Here is a tiny trained network, its code and every weight. The questions are about switching its units off for an input and a class, where a switched-off unit gives its printed mean instead of its output.

import numpy as np


def w(rows, s, z=0):
    codes = np.array(rows[::2]) - 128.0
    scale = np.full(codes.shape[1], s)
    scale[-1] = z or s
    return codes * scale


def f(y):
    return np.maximum(y, 0)


def log_softmax(a):
    a = a - a.max(-1, keepdims=True)
    return a - np.log(np.exp(a).sum(-1, keepdims=True))


def net(x, mask):
    res = np.array(x, float).reshape(1, 7) / 4 @ E
    y = f(res @ A[0][:, :-1].T + A[0][:, -1])
    res = res + np.where(mask, y, B[0][:, -1]) @ B[0][:, :-1]
    return log_softmax(res[-1] @ U[:, :-1].T + U[:, -1])


A, B = {}, {}
E = w([
[89,101,117,126,132,110,110,126],'x0',
[92,117,104,102,151,105,93,143],'x1',
[170,2,203,80,122,210,109,148],'x2',
[78,172,184,19,45,77,185,171],'x3',
[194,139,228,156,114,23,52,115],'x4',
[126,138,125,114,145,128,114,136],'x5',
[155,151,78,96,23,142,39,29],'x6',
],0.008)
A[0] = w([
[118,139,93,86,138,167,159,104,70],'n1',
[104,127,146,51,93,119,160,134,89],'n2',
[157,110,115,160,147,105,126,94,193],'n3',
[154,119,79,217,218,186,61,80,181],'n4',
[74,112,183,172,215,102,231,191,109],'n5',
[153,90,179,160,173,31,139,132,18],'n6',
[91,161,113,69,168,110,118,139,80],'n7',
[137,98,153,76,116,172,81,100,47],'n8',
[121,148,118,105,74,130,116,113,113],'n9',
[132,134,90,95,42,138,58,39,63],'n10',
[134,64,183,83,126,176,104,159,131],'n11',
[130,161,71,130,54,133,94,101,118],'n12',
[86,251,71,201,118,42,174,114,21],'n13',
[116,153,146,137,191,113,176,174,60],'n14',
[71,122,31,89,127,230,216,117,3],'n15',
[103,135,111,96,96,168,123,64,148],'n16',
[164,43,175,93,109,168,146,162,120],'n17',
[180,140,214,144,102,40,59,95,98],'n18',
[68,183,193,8,41,93,194,148,109],'n19',
],0.011,0.0013)
B[0] = w([
[112,149,135,129,117,113,112,164,164],'n1',
[145,115,140,189,123,125,128,118,185],'n2',
[111,106,119,149,131,104,134,149,169],'n3',
[142,75,138,230,129,106,166,113,245],'n4',
[244,145,104,89,125,173,115,160,252],'n5',
[101,165,114,121,97,159,126,170,202],'n6',
[144,132,141,136,125,146,155,113,162],'n7',
[128,138,122,90,157,110,123,86,176],'n8',
[171,118,124,123,139,130,122,141,163],'n9',
[213,127,111,84,138,164,148,173,215],'n10',
[115,126,148,91,128,105,138,55,203],'n11',
[183,130,99,98,146,150,121,137,184],'n12',
[85,97,171,53,145,98,113,25,232],'n13',
[169,115,82,98,123,136,121,142,193],'n14',
[33,193,161,136,83,120,102,184,229],'n15',
[166,145,127,106,133,143,128,162,172],'n16',
[96,131,115,83,152,87,111,63,210],'n17',
[39,188,134,134,96,151,126,194,234],'n18',
[130,64,108,248,157,119,145,124,250],'n19',
],0.017,0.013)
U = w([
[134,79,127,244,138,126,190,117,111],'0',
[198,145,94,80,134,184,150,157,5],'1',
[47,206,162,139,79,146,132,182,240],'2',
[103,122,160,71,150,97,142,21,194],'3',
],0.011,0.0014)

Each question gives the input, the list of numbers given to net, and the class t.
The units are the neurons (one row each of A and B). Each row of codes is followed by its name. A weight is (code - 128) times the scale printed after its matrix; where a second scale follows, it is the last column's (A, B and U).
mask holds one flag per neuron, in row order. A switched-off neuron (its flag False) gives its mean, the last column of its row in B, instead of its output. The means were averaged over made-up inputs and are rounded, as every weight is.
A unit's drop is (log p(t) with every unit on - log p(t) with that unit switched off) / (log p(t) with every unit on - log p(t) with every unit switched off).
The circuit of an input: a set's keep is (log p(t) with only the set's units on - log p(t) with every unit switched off) / (log p(t) with every unit on - log p(t) with every unit switched off). Starting from the 12 units with the biggest drops (on a tie, the unit counted first), units are removed one at a time, each time the one whose removal leaves the highest keep (on an exact tie, the one counted first), for as long as the keep stays at least 0.8.
circuit, biggest first: the units of the circuit, biggest drop first
unit that matters most: the unit with the biggest drop
top k neurons: the k neurons with the biggest drops, biggest first
drop when u is switched off: that unit's drop, to one decimal
input [3,-7,-3,-3,-8,6,-3], class 2: unit that matters most : n15
input [3,-8,6,-6,8,1,-1], class 2: top 2 neurons : n18, n19
input [3,-6,-2,0,-5,-1,-4], class 2: top 3 neurons : n15, n10, n12
input [1,6,-2,-6,8,-5,-7], class 2: top 3 neurons : n18, n6, n19
input [-5,6,3,-8,-7,6,5], class 0: top 2 neurons : n4, n18
input [-7,5,3,-1,2,-5,-1], class 3: top 2 neurons : n15, n19
input [1,-8,-2,4,2,-2,-1], class 0: top 2 neurons : n19, n15
input [-1,5,-8,4,-7,-1,1], class 3: top 3 neurons : n13, n18, n6
input [5,-4,4,0,3,-8,-5], class 1: top 3 neurons : n13, n5, n15
input [6,-1,-1,5,-7,-5,-8], class 1: top 3 neurons : n5, n18, n14
input [-5,5,-8,-6,5,-6,6], class 3: top 3 neurons : n13, n19, n5
input [5,-2,4,-4,-6,3,-4], class 2: top 3 neurons : n15, n19, n13
input [0,3,8,8,6,-5,-3], class 0: top 3 neurons : n19, n13, n2
input [3,0,-4,-4,-7,-7,2], class 2: circuit, biggest first : n15
input [4,-7,-7,1,1,1,-4], class 3: drop when n13 is switched off : 2.2
input [4,1,2,-1,-4,4,-6], class 1: drop when n5 is switched off : 2.0
input [-3,2,5,0,2,8,3], class 3: drop when n5 is switched off : 0.4
